Here is a tiny trained network, its code and every weight. The questions are about switching its units off for an input and a target symbol, where a switched-off unit gives its printed mean instead of its output.

import numpy as np


def w(rows, s, z=0):
    codes = np.array(rows[::2]) - 128.0
    scale = np.full(codes.shape[1], s)
    scale[-1] = z or s
    return codes * scale


def f(y):
    return np.maximum(y, 0)


def softmax(a):
    e = np.exp(a - a.max(-1, keepdims=True))
    return e / e.sum(-1, keepdims=True)


def log_softmax(a):
    a = a - a.max(-1, keepdims=True)
    return a - np.log(np.exp(a).sum(-1, keepdims=True))


def net(x, mask):
    ids = ['αηξπστφω'.index(c) for c in x.split()]
    T = len(ids)
    res = E[ids] + P[:T]
    r = res
    for j in range(2):
        rows = slice(3 * j, 3 * j + 3)
        q, k, v = (r @ M[0][rows].T for M in (Q, K, V))
        z = softmax(np.where(np.tri(T) > 0, q @ k.T / 3**0.5, -1e9)) @ v
        o = O[0][rows]
        res = res + np.where(mask[j], z, o[:, -1]) @ o[:, :-1]
    y = f(res @ A[0][:, :-1].T + A[0][:, -1])
    res = res + np.where(mask[2:18], y, B[0][:, -1]) @ B[0][:, :-1]
    return log_softmax(res[-1] @ U[:, :-1].T + U[:, -1])


Q, K, V, O, A, B = {}, {}, {}, {}, {}, {}
E = w([
[112,98,95],'α',
[4,155,130],'η',
[119,119,118],'ξ',
[117,117,122],'π',
[110,102,156],'σ',
[123,151,157],'τ',
[107,86,129],'φ',
[145,157,102],'ω',
],0.027)
P = w([
[46,66,141],'0',
[138,236,77],'1',
[130,235,76],'2',
[131,243,78],'3',
[138,242,78],'4',
[135,250,78],'5',
[136,250,77],'6',
],0.011)
Q[0] = w([
[101,55,237],'head 0',
[127,156,8],'head 0',
[86,75,90],'head 0',
[51,157,54],'head 1',
[39,190,85],'head 1',
[249,94,166],'head 1',
],0.013)
K[0] = w([
[202,127,146],'head 0',
[7,139,116],'head 0',
[131,81,102],'head 0',
[116,66,159],'head 1',
[49,53,181],'head 1',
[149,187,104],'head 1',
],0.017)
V[0] = w([
[79,133,122],'head 0',
[91,188,156],'head 0',
[124,112,124],'head 0',
[101,85,248],'head 1',
[139,181,169],'head 1',
[111,73,98],'head 1',
],0.016)
O[0] = w([
[57,125,90,254],'head 0',
[82,46,2,202],'head 0',
[108,139,175,140],'head 0',
[213,52,249,176],'head 1',
[172,21,52,41],'head 1',
[92,226,217,225],'head 1',
],0.009,0.0089)
A[0] = w([
[108,123,119,176],'neuron 0',
[118,110,142,195],'neuron 1',
[144,165,106,184],'neuron 2',
[162,159,117,136],'neuron 3',
[123,128,148,109],'neuron 4',
[121,160,99,140],'neuron 5',
[120,141,117,189],'neuron 6',
[127,165,129,52],'neuron 7',
[163,148,116,132],'neuron 8',
[121,95,110,146],'neuron 9',
[139,132,88,170],'neuron 10',
[156,120,183,32],'neuron 11',
[137,99,117,132],'neuron 12',
[195,120,184,169],'neuron 13',
[108,125,84,8],'neuron 14',
[248,76,146,204],'neuron 15',
],0.018,0.011)
B[0] = w([
[145,96,99,203],'neuron 0',
[179,117,76,165],'neuron 1',
[135,94,83,243],'neuron 2',
[85,92,128,178],'neuron 3',
[109,162,138,155],'neuron 4',
[145,104,127,248],'neuron 5',
[190,80,99,226],'neuron 6',
[58,134,186,185],'neuron 7',
[119,77,167,152],'neuron 8',
[104,168,155,166],'neuron 9',
[111,179,117,208],'neuron 10',
[175,254,26,162],'neuron 11',
[118,160,140,142],'neuron 12',
[200,87,105,195],'neuron 13',
[158,122,251,186],'neuron 14',
[95,47,160,154],'neuron 15',
],0.0095,0.014)
U = w([
[54,197,172,74],'α',
[44,82,140,86],'η',
[115,135,154,201],'ξ',
[130,126,164,254],'π',
[184,106,130,143],'σ',
[133,37,171,58],'τ',
[162,219,109,15],'φ',
[136,136,11,150],'ω',
],0.011,0.0071)

Each question gives the input, a string of symbols that net reads in full, and the target symbol t.
The units are the heads (3 rows each of Q, K, V and O) and the neurons (one row each of A and B). Each row of codes is followed by its name. A weight is (code - 128) times the scale printed after its matrix; where a second scale follows, it is the last column's (O, A, B and U).
mask holds one flag per unit, heads first, then neurons. A switched-off unit (its flag False) gives its mean, the last column of its rows in O or B, instead of its output. The means were averaged over made-up inputs and are rounded, as every weight is.
A unit's drop is (log p(t) with every unit on - log p(t) with that unit switched off) / (log p(t) with every unit on - log p(t) with every unit switched off).
The circuit of an input: a set's keep is (log p(t) with only the set's units on - log p(t) with every unit switched off) / (log p(t) with every unit on - log p(t) with every unit switched off). Starting from the 12 units with the biggest drops (on a tie, the unit counted first), units are removed one at a time, each time the one whose removal leaves the highest keep (on an exact tie, the one counted first), for as long as the keep stays at least 0.8.
units of the circuit, in order: the units of the circuit, biggest drop first
unit that matters most: the unit with the biggest drop
k most important neurons: the k neurons with the biggest drops, biggest first
which heads matter: for each layer, one digit per head in row order, 1 if its drop is at least 0.15 and else 0, layers parted by /
drop when u is switched off: that unit's drop, to one decimal
input τ φ τ α ξ ξ, target τ: units of the circuit, in order : (head 1; neuron 15)
input σ ω ω σ φ, target σ: unit that matters most : neuron 11
input σ ω ω α, target σ: 3 most important neurons : (neuron 11; neuron 13; neuron 15)
input η φ π σ, target σ: units of the circuit, in order : (head 1; neuron 13; neuron 11)
input ξ ω α ω π η φ, target η: 3 most important neurons : (neuron 14; neuron 11; neuron 13)
input φ ω ω ω π, target φ: units of the circuit, in order : (head 1; neuron 11; head 0)
input τ τ α α α ω φ, target τ: which heads matter : 01
input φ ω ω τ ω ω ω, target φ: which heads matter : 11
input π ω α ω ω φ ω, target π: units of the circuit, in order : (head 1; neuron 11)
input α ω τ, target α: 2 most important neurons : (neuron 7; neuron 13)
input σ α ω ξ, target σ: units of the circuit, in order : (head 1; neuron 11; neuron 13)
input φ τ φ φ α ω α, target φ: units of the circuit, in order : (head 1; neuron 11; head 0)
input α φ ω ω ω τ σ, target α: 2 most important neurons : (neuron 13; neuron 7)
input ω ω ω η ξ φ, target η: unit that matters most : neuron 14
input φ ω ω, target φ: drop when head 0 is switched off : 0.6
input τ τ α, target τ: drop when head 1 is switched off : 1.4
input ω ω φ η, target η: drop when neuron 9 is switched off : 0.1
